Below are the code and all the weights of a small trained network. Each question names an input and a target symbol and asks about switching units off, where a switched-off unit gives its printed mean instead of its output.

import numpy as np


def w(rows, s, z=0):
    codes = np.array(rows[::2]) - 128.0
    scale = np.full(codes.shape[1], s)
    scale[-1] = z or s
    return codes * scale


def f(y):
    return y / 2 * (1 + np.tanh(0.7978845608 * (y + 0.044715 * y**3)))


def softmax(a):
    e = np.exp(a - a.max(-1, keepdims=True))
    return e / e.sum(-1, keepdims=True)


def log_softmax(a):
    a = a - a.max(-1, keepdims=True)
    return a - np.log(np.exp(a).sum(-1, keepdims=True))


def net(x, mask):
    ids = ['ΓΘΠΩαβδεζηλμξστφ'.index(c) for c in x.split()]
    T = len(ids)
    res = E[ids] + P[:T]
    u = 0
    for l in range(3):
        q, k, v = (res @ M[l].T for M in (Q, K, V))
        z = softmax(np.where(np.tri(T) > 0, q @ k.T / 3**0.5, -1e9)) @ v
        res = res + np.where(mask[u], z, O[l][:, -1]) @ O[l][:, :-1]
        u += 1
        y = f(res @ A[l][:, :-1].T + A[l][:, -1])
        res = res + np.where(mask[u : u + 4], y, B[l][:, -1]) @ B[l][:, :-1]
        u += 4
    return log_softmax(res[-1] @ U[:, :-1].T + U[:, -1])


Q, K, V, O, A, B = {}, {}, {}, {}, {}, {}
E = w([
[119,132,104,128,177],'Γ',
[84,135,174,67,249],'Θ',
[118,138,114,171,192],'Π',
[144,144,97,180,225],'Ω',
[168,102,127,154,202],'α',
[137,96,161,99,132],'β',
[126,107,177,119,128],'δ',
[139,114,118,127,181],'ε',
[81,171,156,117,91],'ζ',
[123,79,86,27,112],'η',
[155,125,57,104,103],'λ',
[7,14,105,156,183],'μ',
[179,129,48,135,148],'ξ',
[45,134,102,141,155],'σ',
[152,137,80,99,76],'τ',
[174,86,11,153,66],'φ',
],0.015)
P = w([
[75,9,162,155,115],'0',
[78,2,126,154,115],'1',
[55,37,124,119,64],'2',
[82,93,123,74,104],'3',
[91,120,111,56,129],'4',
[131,133,129,52,167],'5',
],0.0065)
Q[0] = w([
[210,254,201,214,91],'0.h0',
[97,208,190,98,236],'0.h0',
[220,161,67,109,61],'0.h0',
],0.0083)
K[0] = w([
[162,60,253,234,244],'0.h0',
[48,57,250,50,201],'0.h0',
[241,254,124,217,117],'0.h0',
],0.0064)
V[0] = w([
[153,135,192,151,130],'0.h0',
[245,178,160,253,181],'0.h0',
[118,141,64,127,129],'0.h0',
],0.0063)
O[0] = w([
[122,118,159,247,102,81],'0.h0',
[116,185,104,222,107,2],'0.h0',
[112,254,94,75,151,150],'0.h0',
],0.0077,0.0099)
A[0] = w([
[239,131,46,153,3,124],'0.n0',
[34,69,70,75,238,117],'0.n1',
[148,81,253,200,123,181],'0.n2',
[221,8,210,75,234,254],'0.n3',
],0.0064,0.005)
B[0] = w([
[119,97,67,92,187,136],'0.n0',
[128,121,210,145,68,213],'0.n1',
[172,254,91,183,119,130],'0.n2',
[72,200,121,93,33,249],'0.n3',
],0.0093,0.017)
Q[1] = w([
[17,217,162,3,65],'1.h0',
[124,190,209,157,92],'1.h0',
[49,208,57,113,194],'1.h0',
],0.0048)
K[1] = w([
[15,125,119,52,229],'1.h0',
[52,197,140,126,131],'1.h0',
[102,107,136,2,150],'1.h0',
],0.0057)
V[1] = w([
[254,250,133,109,116],'1.h0',
[160,37,49,153,61],'1.h0',
[90,113,199,146,221],'1.h0',
],0.0082)
O[1] = w([
[107,128,58,155,2,54],'1.h0',
[25,80,142,92,191,148],'1.h0',
[195,114,217,167,141,8],'1.h0',
],0.0097,0.012)
A[1] = w([
[82,183,75,233,102,2],'1.n0',
[144,81,89,91,110,72],'1.n1',
[255,213,80,176,105,200],'1.n2',
[66,129,133,119,78,231],'1.n3',
],0.0068,0.0052)
B[1] = w([
[139,145,65,184,138,132],'1.n0',
[155,132,91,129,183,156],'1.n1',
[146,37,156,230,255,134],'1.n2',
[12,119,137,226,110,252],'1.n3',
],0.0078,0.016)
Q[2] = w([
[205,87,111,254,128],'2.h0',
[156,77,91,72,155],'2.h0',
[218,117,125,171,137],'2.h0',
],0.01)
K[2] = w([
[3,112,204,226,171],'2.h0',
[129,48,46,209,198],'2.h0',
[100,91,207,245,161],'2.h0',
],0.0053)
V[2] = w([
[118,199,140,176,128],'2.h0',
[211,47,29,164,208],'2.h0',
[199,255,107,118,118],'2.h0',
],0.0094)
O[2] = w([
[166,47,173,164,61,82],'2.h0',
[114,254,157,252,185,8],'2.h0',
[89,69,162,165,164,4],'2.h0',
],0.0077,0.022)
A[2] = w([
[195,2,178,43,82,104],'2.n0',
[164,132,89,134,177,85],'2.n1',
[63,131,161,44,133,145],'2.n2',
[173,124,15,131,177,253],'2.n3',
],0.0074,0.0042)
B[2] = w([
[166,222,122,188,147,252],'2.n0',
[141,235,255,8,99,133],'2.n1',
[156,83,141,143,192,234],'2.n2',
[99,100,191,177,88,145],'2.n3',
],0.0096,0.042)
U = w([
[143,159,121,146,123,1],'Γ',
[154,212,228,116,30,15],'Θ',
[141,127,138,170,143,131],'Π',
[163,149,154,184,176,74],'Ω',
[141,142,47,210,135,101],'α',
[127,163,95,147,51,113],'β',
[124,122,113,149,47,177],'δ',
[131,145,117,143,80,145],'ε',
[139,155,125,147,87,108],'ζ',
[157,149,77,22,60,56],'η',
[77,56,105,86,134,149],'λ',
[181,105,254,66,206,23],'μ',
[73,81,151,112,128,226],'ξ',
[174,126,176,113,176,205],'σ',
[77,46,133,81,144,239],'τ',
[66,212,129,125,142,92],'φ',
],0.0083,0.0061)

Each question gives the input, a string of symbols that net reads in full, and the target symbol t.
The units are the heads (3 rows each of Q, K, V and O) and the neurons (one row each of A and B). Each row of codes is followed by its name. A weight is (code - 128) times the scale printed after its matrix; where a second scale follows, it is the last column's (O, A, B and U).
mask holds one flag per unit, layer by layer, with each layer's heads first. A switched-off unit (its flag False) gives its mean, the last column of its rows in O or B, instead of its output. The means were averaged over made-up inputs and are rounded, as every weight is.
A unit's drop is (log p(t) with every unit on - log p(t) with that unit switched off) / (log p(t) with every unit on - log p(t) with every unit switched off).
The circuit of an input: a set's keep is (log p(t) with only the set's units on - log p(t) with every unit switched off) / (log p(t) with every unit on - log p(t) with every unit switched off). Starting from the 12 units with the biggest drops (on a tie, the unit counted first), units are removed one at a time, each time the one whose removal leaves the highest keep (on an exact tie, the one counted first), for as long as the keep stays at least 0.8.
units of the circuit, in order: the units of the circuit, biggest drop first
k most important neurons: the k neurons with the biggest drops, biggest first
top k neurons in layer l: the k neurons of layer l with the biggest drops, biggest first
input ε φ η μ, target φ: units of the circuit, in order => 1.n3, 2.h0, 0.n0, 0.n3
input τ η σ, target τ: units of the circuit, in order => 2.n0
input ε η Θ, target Θ: units of the circuit, in order => 1.h0, 0.n3
input η η ξ φ, target φ: 4 most important neurons => 0.n3, 0.n0, 0.n1, 2.n2
input α φ η, target φ: units of the circuit, in order => 2.h0, 1.n3, 0.n3, 0.n0
input η μ φ δ, target φ: units of the circuit, in order => 1.n3, 2.h0, 0.n3, 0.n0
input Π η φ β, target φ: 3 most important neurons => 1.n3, 0.n3, 0.n0
input η φ τ φ η ε, target φ: units of the circuit, in order => 1.n3, 0.n0, 2.h0, 0.n3
input η Π τ λ, target τ: top 2 neurons in layer 0 => 0.n3, 0.n1
input η η η ζ η μ, target μ: units of the circuit, in order => 1.h0, 0.h0
input η Ω φ τ, target φ: top 3 neurons in layer 0 => 0.n0, 0.n3, 0.n1
input α α Ω Ω, target α: units of the circuit, in order => 0.h0, 2.n1
input β η φ δ ξ, target φ: 3 most important neurons => 0.n3, 1.n3, 0.n0
input φ μ Π Ω, target μ: units of the circuit, in order => 1.h0
input η η δ, target η: units of the circuit, in order => 2.h0, 0.n3, 0.h0
input Γ Ω τ, target τ: 3 most important neurons => 2.n0, 0.n1, 0.n3
input φ μ τ η λ, target τ: 3 most important neurons => 2.n0, 0.n1, 0.n3
input η ξ Ω η α, target η: units of the circuit, in order => 0.n3, 2.h0
input η η φ η δ, target φ: 2 most important neurons => 1.n3, 0.n0
input λ φ Ω α, target φ: 4 most important neurons => 0.n3, 1.n3, 0.n0, 0.n1
input φ η Γ, target φ: 3 most important neurons => 1.n3, 0.n3, 0.n1
